Below is a small trained network, with its code and all its weights. Each question gives an input and a class and asks what happens when units are switched off, that is, made to give their printed mean instead of their output.

import numpy as np


def w(rows, s, z=0):
    codes = np.array(rows[::2]) - 128.0
    scale = np.full(codes.shape[1], s)
    scale[-1] = z or s
    return codes * scale


def f(y):
    return y / 2 * (1 + np.tanh(0.7978845608 * (y + 0.044715 * y**3)))


def log_softmax(a):
    a = a - a.max(-1, keepdims=True)
    return a - np.log(np.exp(a).sum(-1, keepdims=True))


def net(x, mask):
    res = np.array(x, float).reshape(1, 5) / 4 @ E
    y = f(res @ A[0][:, :-1].T + A[0][:, -1])
    res = res + np.where(mask, y, B[0][:, -1]) @ B[0][:, :-1]
    return log_softmax(res[-1] @ U[:, :-1].T + U[:, -1])


A, B = {}, {}
E = w([
[55,167,3,137,179,150],'x0',
[223,145,81,167,113,23],'x1',
[70,112,171,53,241,116],'x2',
[179,235,232,217,238,195],'x3',
[168,197,53,8,88,229],'x4',
],0.0063)
A[0] = w([
[203,107,63,94,64,56,203],'N1',
[137,141,224,113,177,165,170],'N2',
[74,147,157,90,93,176,152],'N3',
[150,193,77,172,102,218,195],'N4',
[75,147,44,56,119,209,206],'N5',
[74,118,40,95,117,139,82],'N6',
[164,137,45,158,138,23,237],'N7',
[191,212,187,183,135,223,239],'N8',
[173,92,105,139,41,31,201],'N9',
[63,88,97,199,248,118,186],'N10',
[54,140,38,30,121,170,190],'N11',
[211,123,221,171,118,89,221],'N12',
[163,148,214,145,167,140,177],'N13',
[127,160,216,145,219,127,177],'N14',
[84,108,140,107,141,254,183],'N15',
[79,196,30,94,114,204,207],'N16',
[126,72,80,16,41,96,229],'N17',
[24,56,135,166,198,47,190],'N18',
[51,74,177,31,132,215,228],'N19',
[214,35,115,133,20,51,212],'N20',
[137,170,219,146,78,203,220],'N21',
[74,160,193,199,218,191,253],'N22',
[149,214,170,181,172,231,221],'N23',
[29,133,17,56,177,101,209],'N24',
[221,252,42,160,171,217,210],'N25',
[43,55,192,189,148,71,219],'N26',
[132,224,89,179,158,219,209],'N27',
[5,60,155,232,133,85,182],'N28',
[215,202,199,130,233,88,174],'N29',
[165,85,228,122,143,138,194],'N30',
[163,86,151,179,36,94,163],'N31',
],0.007,0.0043)
B[0] = w([
[144,83,36,185,108,180,204],'N1',
[185,210,199,29,65,53,192],'N2',
[116,113,194,81,98,203,153],'N3',
[27,210,112,197,96,190,194],'N4',
[27,93,102,52,180,191,206],'N5',
[60,106,58,73,199,73,155],'N6',
[165,78,45,240,146,107,215],'N7',
[95,236,120,150,57,119,246],'N8',
[196,38,69,216,32,194,209],'N9',
[75,93,206,210,205,73,211],'N10',
[60,54,68,33,230,191,203],'N11',
[231,180,101,106,30,43,228],'N12',
[223,232,174,83,70,46,196],'N13',
[201,174,183,88,113,27,216],'N14',
[47,164,227,60,127,214,186],'N15',
[1,150,73,97,181,200,209],'N16',
[161,53,46,58,91,238,217],'N17',
[178,39,198,188,173,98,218],'N18',
[134,62,205,38,150,184,208],'N19',
[223,40,64,194,36,223,229],'N20',
[137,223,168,74,46,168,201],'N21',
[101,206,216,153,144,34,254],'N22',
[70,236,155,163,129,98,241],'N23',
[50,32,65,89,217,110,208],'N24',
[51,231,71,211,175,148,243],'N25',
[184,49,226,159,114,126,225],'N26',
[24,220,116,195,161,144,217],'N27',
[151,51,193,184,147,124,219],'N28',
[185,207,62,136,166,17,230],'N29',
[224,199,196,50,31,52,191],'N30',
[210,84,93,171,41,193,185],'N31',
],0.006,0.0083)
U = w([
[207,83,89,185,2,192,191],'0',
[152,207,81,168,153,66,4],'1',
[88,68,149,45,159,203,97],'2',
[136,71,211,216,200,71,246],'3',
[20,201,153,179,135,199,105],'4',
[79,81,41,130,165,129,132],'5',
[177,170,197,53,53,72,74],'6',
],0.0079,0.0023)

Each question gives the input, the list of numbers given to net, and the class t.
The units are the neurons (one row each of A and B). Each row of codes is followed by its name. A weight is (code - 128) times the scale printed after its matrix; where a second scale follows, it is the last column's (A, B and U).
mask holds one flag per neuron, in row order. A switched-off neuron (its flag False) gives its mean, the last column of its row in B, instead of its output. The means were averaged over made-up inputs and are rounded, as every weight is.
A unit's drop is (log p(t) with every unit on - log p(t) with that unit switched off) / (log p(t) with every unit on - log p(t) with every unit switched off).
The circuit of an input: a set's keep is (log p(t) with only the set's units on - log p(t) with every unit switched off) / (log p(t) with every unit on - log p(t) with every unit switched off). Starting from the 12 units with the biggest drops (on a tie, the unit counted first), units are removed one at a time, each time the one whose removal leaves the highest keep (on an exact tie, the one counted first), for as long as the keep stays at least 0.8.
units of the circuit, in order: the units of the circuit, biggest drop first
most important unit: the unit with the biggest drop
top k neurons: the k neurons with the biggest drops, biggest first
drop of u: that unit's drop, to one decimal
input [-1,5,-6,8,3], class 1: most important unit	N29
input [2,-6,-2,-1,7], class 2: top 2 neurons	N11, N19
input [-7,3,6,0,-8], class 6: top 2 neurons	N30, N12
input [8,7,-6,-5,2], class 5: units of the circuit, in order	N24, N11
input [7,1,1,-4,-5], class 3: top 3 neurons	N18, N10, N28
input [4,5,3,1,6], class 5: units of the circuit, in order	N24, N11
input [-2,-8,-7,7,-1], class 6: top 4 neurons	N2, N13, N30, N14
input [8,0,-1,-1,-3], class 5: units of the circuit, in order	N24, N23
input [4,3,-8,5,-1], class 4: top 2 neurons	N4, N27
input [0,8,1,7,-5], class 1: top 2 neurons	N29, N7
input [-2,8,-8,8,-3], class 1: top 2 neurons	N29, N25
input [-7,-4,-3,2,7], class 4: top 3 neurons	N4, N14, N25
input [4,6,-2,-6,2], class 5: drop of N1	-0.2
input [-1,5,6,-7,7], class 2: units of the circuit, in order	N11
input [4,6,-8,8,8], class 4: drop of N21	0.0
input [7,2,3,-2,5], class 5: drop of N6	0.1
input [0,-2,-5,3,-6], class 6: drop of N1	0.1
